Below is a small trained network, with its code and all its weights. Each question gives an input and a target symbol and asks what happens when units are switched off, that is, made to give their printed mean instead of their output.

import numpy as np


def w(rows, s, z=0):
    codes = np.array(rows[::2]) - 128.0
    scale = np.full(codes.shape[1], s)
    scale[-1] = z or s
    return codes * scale


def f(y):
    return y / 2 * (1 + np.tanh(0.7978845608 * (y + 0.044715 * y**3)))


def softmax(a):
    e = np.exp(a - a.max(-1, keepdims=True))
    return e / e.sum(-1, keepdims=True)


def log_softmax(a):
    a = a - a.max(-1, keepdims=True)
    return a - np.log(np.exp(a).sum(-1, keepdims=True))


def net(x, mask):
    ids = ['αβγδεζηθμξπστφψ'.index(c) for c in x.split()]
    T = len(ids)
    res = E[ids] + P[:T]
    r = res
    for j in range(3):
        rows = slice(2 * j, 2 * j + 2)
        q, k, v = (r @ M[0][rows].T for M in (Q, K, V))
        z = softmax(np.where(np.tri(T) > 0, q @ k.T / 2**0.5, -1e9)) @ v
        o = O[0][rows]
        res = res + np.where(mask[j], z, o[:, -1]) @ o[:, :-1]
    y = f(res @ A[0][:, :-1].T + A[0][:, -1])
    res = res + np.where(mask[3:19], y, B[0][:, -1]) @ B[0][:, :-1]
    return log_softmax(res[-1] @ U[:, :-1].T + U[:, -1])


Q, K, V, O, A, B = {}, {}, {}, {}, {}, {}
E = w([
[156,53,165,120,65,136,110,123,135,136,105],'α',
[128,104,139,127,87,61,79,162,115,124,37],'β',
[103,145,143,94,77,100,110,119,142,159,65],'γ',
[125,133,160,114,106,172,110,134,202,235,154],'δ',
[136,127,132,64,122,41,130,115,151,189,63],'ε',
[180,141,157,115,89,189,147,156,190,248,105],'ζ',
[117,100,92,82,92,156,168,119,152,181,141],'η',
[56,144,96,152,91,127,70,157,105,77,109],'θ',
[61,133,78,129,64,69,88,123,126,128,134],'μ',
[194,117,233,211,119,177,106,132,113,141,173],'ξ',
[118,117,97,104,171,83,92,27,154,52,122],'π',
[108,78,91,111,171,150,93,199,140,139,174],'σ',
[177,157,103,96,163,3,153,81,87,183,201],'τ',
[96,176,127,55,206,85,73,168,105,146,78],'φ',
[77,112,135,36,120,136,64,130,125,84,84],'ψ',
],0.02)
P = w([
[79,168,85,170,135,83,254,151,138,93,165],'0',
[74,40,120,151,184,94,136,89,119,191,92],'1',
[152,86,86,147,159,147,124,82,139,179,108],'2',
[142,139,103,133,125,73,172,159,196,62,117],'3',
[89,28,113,103,152,89,93,105,101,184,117],'4',
[186,102,65,115,142,152,83,93,135,158,106],'5',
[155,140,97,87,101,93,129,172,203,46,159],'6',
[101,40,100,60,115,88,54,128,73,158,132],'7',
[234,124,54,108,116,167,72,97,123,158,127],'8',
[141,179,122,93,103,127,108,175,213,69,162],'9',
],0.015)
Q[0] = w([
[59,144,155,114,190,144,139,129,70,118,169],'h0',
[84,23,129,81,122,87,30,130,115,246,90],'h0',
[143,67,83,136,84,104,11,112,103,204,113],'h1',
[194,143,46,166,158,154,86,63,139,112,116],'h1',
[138,165,141,126,136,153,178,149,157,101,105],'h2',
[158,185,124,161,167,133,150,138,134,52,145],'h2',
],0.012)
K[0] = w([
[104,118,136,120,213,107,103,115,117,71,171],'h0',
[200,172,20,2,94,138,2,154,134,115,173],'h0',
[207,146,101,94,134,110,32,118,91,78,190],'h1',
[152,96,84,143,187,51,167,27,150,101,155],'h1',
[97,114,146,170,127,166,207,129,147,128,86],'h2',
[71,114,210,221,170,92,155,116,106,128,119],'h2',
],0.0097)
V[0] = w([
[167,108,188,59,219,185,187,160,37,92,102],'h0',
[143,181,198,20,54,183,150,59,130,102,72],'h0',
[87,100,97,104,14,177,133,255,114,180,51],'h1',
[199,65,123,78,106,21,189,151,111,196,153],'h1',
[77,102,137,127,60,114,113,33,84,87,111],'h2',
[174,155,46,103,164,141,189,49,138,75,164],'h2',
],0.0091)
O[0] = w([
[192,3,193,14,204,155,173,217,114,138,9,31],'h0',
[74,69,128,218,253,85,163,120,230,209,48,145],'h0',
[33,16,148,108,53,122,159,72,141,83,127,178],'h1',
[117,195,208,18,132,176,161,74,130,145,141,254],'h1',
[159,182,87,169,181,178,96,77,162,113,92,115],'h2',
[142,158,57,45,189,193,210,128,185,227,130,91],'h2',
],0.0084)
A[0] = w([
[125,132,152,174,155,130,183,166,186,94,165,44],'n0',
[129,144,139,79,119,112,159,185,173,120,163,101],'n1',
[83,190,94,117,145,87,172,161,178,106,156,184],'n2',
[153,55,72,168,94,136,169,105,97,136,110,157],'n3',
[172,151,91,167,154,122,130,146,115,171,114,37],'n4',
[63,110,80,131,173,175,130,64,84,179,84,2],'n5',
[144,131,117,103,165,150,153,81,114,168,176,93],'n6',
[127,178,102,133,109,130,137,198,119,83,139,182],'n7',
[136,69,152,114,157,124,117,111,104,202,98,150],'n8',
[129,120,147,126,100,83,145,142,95,168,138,29],'n9',
[147,161,116,127,176,73,185,116,107,100,152,66],'n10',
[135,109,87,164,166,148,59,107,70,111,134,144],'n11',
[122,87,172,162,170,86,110,94,4,158,139,82],'n12',
[164,139,106,142,136,157,180,127,182,109,94,91],'n13',
[128,83,193,120,125,183,140,211,148,135,91,48],'n14',
[106,137,142,120,136,57,132,167,135,95,124,94],'n15',
],0.012,0.0084)
B[0] = w([
[175,197,131,25,129,178,175,60,15,2,185,136],'n0',
[112,144,135,231,131,111,63,76,109,63,97,200],'n1',
[199,117,173,135,89,147,175,149,76,113,86,255],'n2',
[88,235,152,132,84,157,195,157,139,44,109,200],'n3',
[169,114,17,114,162,149,121,94,156,146,58,195],'n4',
[154,102,54,207,137,135,126,43,109,150,248,179],'n5',
[120,101,138,138,197,101,82,139,147,130,188,216],'n6',
[104,89,174,105,163,115,167,89,211,163,112,188],'n7',
[143,170,141,154,141,139,205,139,31,147,95,235],'n8',
[120,94,100,93,175,172,126,191,162,146,127,154],'n9',
[22,78,179,142,82,170,123,138,114,111,83,162],'n10',
[140,95,99,138,110,116,182,223,94,165,123,203],'n11',
[155,135,125,150,137,95,138,173,198,120,142,177],'n12',
[48,161,188,125,51,118,86,161,97,117,70,146],'n13',
[26,108,20,122,206,41,25,87,107,91,138,150],'n14',
[165,178,96,159,115,234,172,78,79,171,123,165],'n15',
],0.0092,0.0099)
U = w([
[189,119,167,140,112,205,193,88,112,65,97,159],'α',
[132,117,144,156,107,73,78,109,164,78,66,205],'β',
[100,92,117,200,151,90,102,49,238,110,104,110],'γ',
[48,86,119,141,137,125,98,126,255,166,136,188],'δ',
[146,106,111,85,126,43,182,78,147,160,142,98],'ε',
[48,104,170,115,116,167,183,177,164,234,108,112],'ζ',
[105,105,79,73,125,186,192,92,138,166,179,57],'η',
[64,167,104,160,120,186,116,204,135,113,141,108],'θ',
[117,165,85,140,60,151,97,122,66,154,151,1],'μ',
[155,103,162,193,96,108,118,180,99,184,147,84],'ξ',
[169,95,66,105,114,157,138,126,142,142,130,154],'π',
[143,75,97,67,85,219,131,170,92,146,166,137],'σ',
[118,185,115,114,137,158,115,124,121,133,139,137],'τ',
[112,135,111,90,142,101,156,162,94,111,121,144],'φ',
[120,85,111,191,172,114,172,106,108,110,133,64],'ψ',
],0.0082,0.0086)

Each question gives the input, a string of symbols that net reads in full, and the target symbol t.
The units are the heads (2 rows each of Q, K, V and O) and the neurons (one row each of A and B). Each row of codes is followed by its name. A weight is (code - 128) times the scale printed after its matrix; where a second scale follows, it is the last column's (O, A, B and U).
mask holds one flag per unit, heads first, then neurons. A switched-off unit (its flag False) gives its mean, the last column of its rows in O or B, instead of its output. The means were averaged over made-up inputs and are rounded, as every weight is.
A unit's drop is (log p(t) with every unit on - log p(t) with that unit switched off) / (log p(t) with every unit on - log p(t) with every unit switched off).
The circuit of an input: a set's keep is (log p(t) with only the set's units on - log p(t) with every unit switched off) / (log p(t) with every unit on - log p(t) with every unit switched off). Starting from the 12 units with the biggest drops (on a tie, the unit counted first), units are removed one at a time, each time the one whose removal leaves the highest keep (on an exact tie, the one counted first), for as long as the keep stays at least 0.8.
units of the circuit, in order: the units of the circuit, biggest drop first
k most important neurons: the k neurons with the biggest drops, biggest first
heads that matter: for each layer, one digit per head in row order, 1 if its drop is at least 0.15 and else 0, layers parted by /
input π ψ φ τ σ, target φ: heads that matter	100
input ζ α θ, target θ: units of the circuit, in order	(h1, n3)
input π α η β α, target η: 2 most important neurons	(n5, n2)
input τ α ζ ζ α, target ζ: 2 most important neurons	(n8, n9)
input β π δ ψ ε σ τ, target α: units of the circuit, in order	(n2)
input δ ψ ψ ζ τ, target ψ: units of the circuit, in order	(h0, n8, n5)
input α β α γ ζ ζ β γ, target ζ: heads that matter	001
input μ γ α ε μ, target μ: heads that matter	100
input π β γ α ψ β, target π: heads that matter	010
input α π δ β η δ ψ, target α: 2 most important neurons	(n2, n15)
input π μ β ξ σ α, target π: units of the circuit, in order	(h1, n4)
input σ ζ τ π ψ τ ζ δ, target τ: heads that matter	010
input α ξ α σ β ε ψ β α α, target δ: heads that matter	010
input π ψ α γ β, target γ: heads that matter	111
input ζ ζ α θ ψ ψ, target ψ: heads that matter	100
input τ α β, target τ: units of the circuit, in order	(h1)
input α α ζ ψ θ ζ ζ δ ζ, target ζ: units of the circuit, in order	(h0, h2)
input β μ β α α η β α ξ, target ξ: units of the circuit, in order	(n11, h2, h1)
input α β μ α δ, target μ: heads that matter	100
input δ ζ μ β α ζ α θ, target θ: units of the circuit, in order	(h1, n3, n11)
input η τ ζ ζ, target β: 4 most important neurons	(n1, n14, n15, n13)
input μ ζ ψ ε ζ ζ, target ζ: 2 most important neurons	(n8, n1)
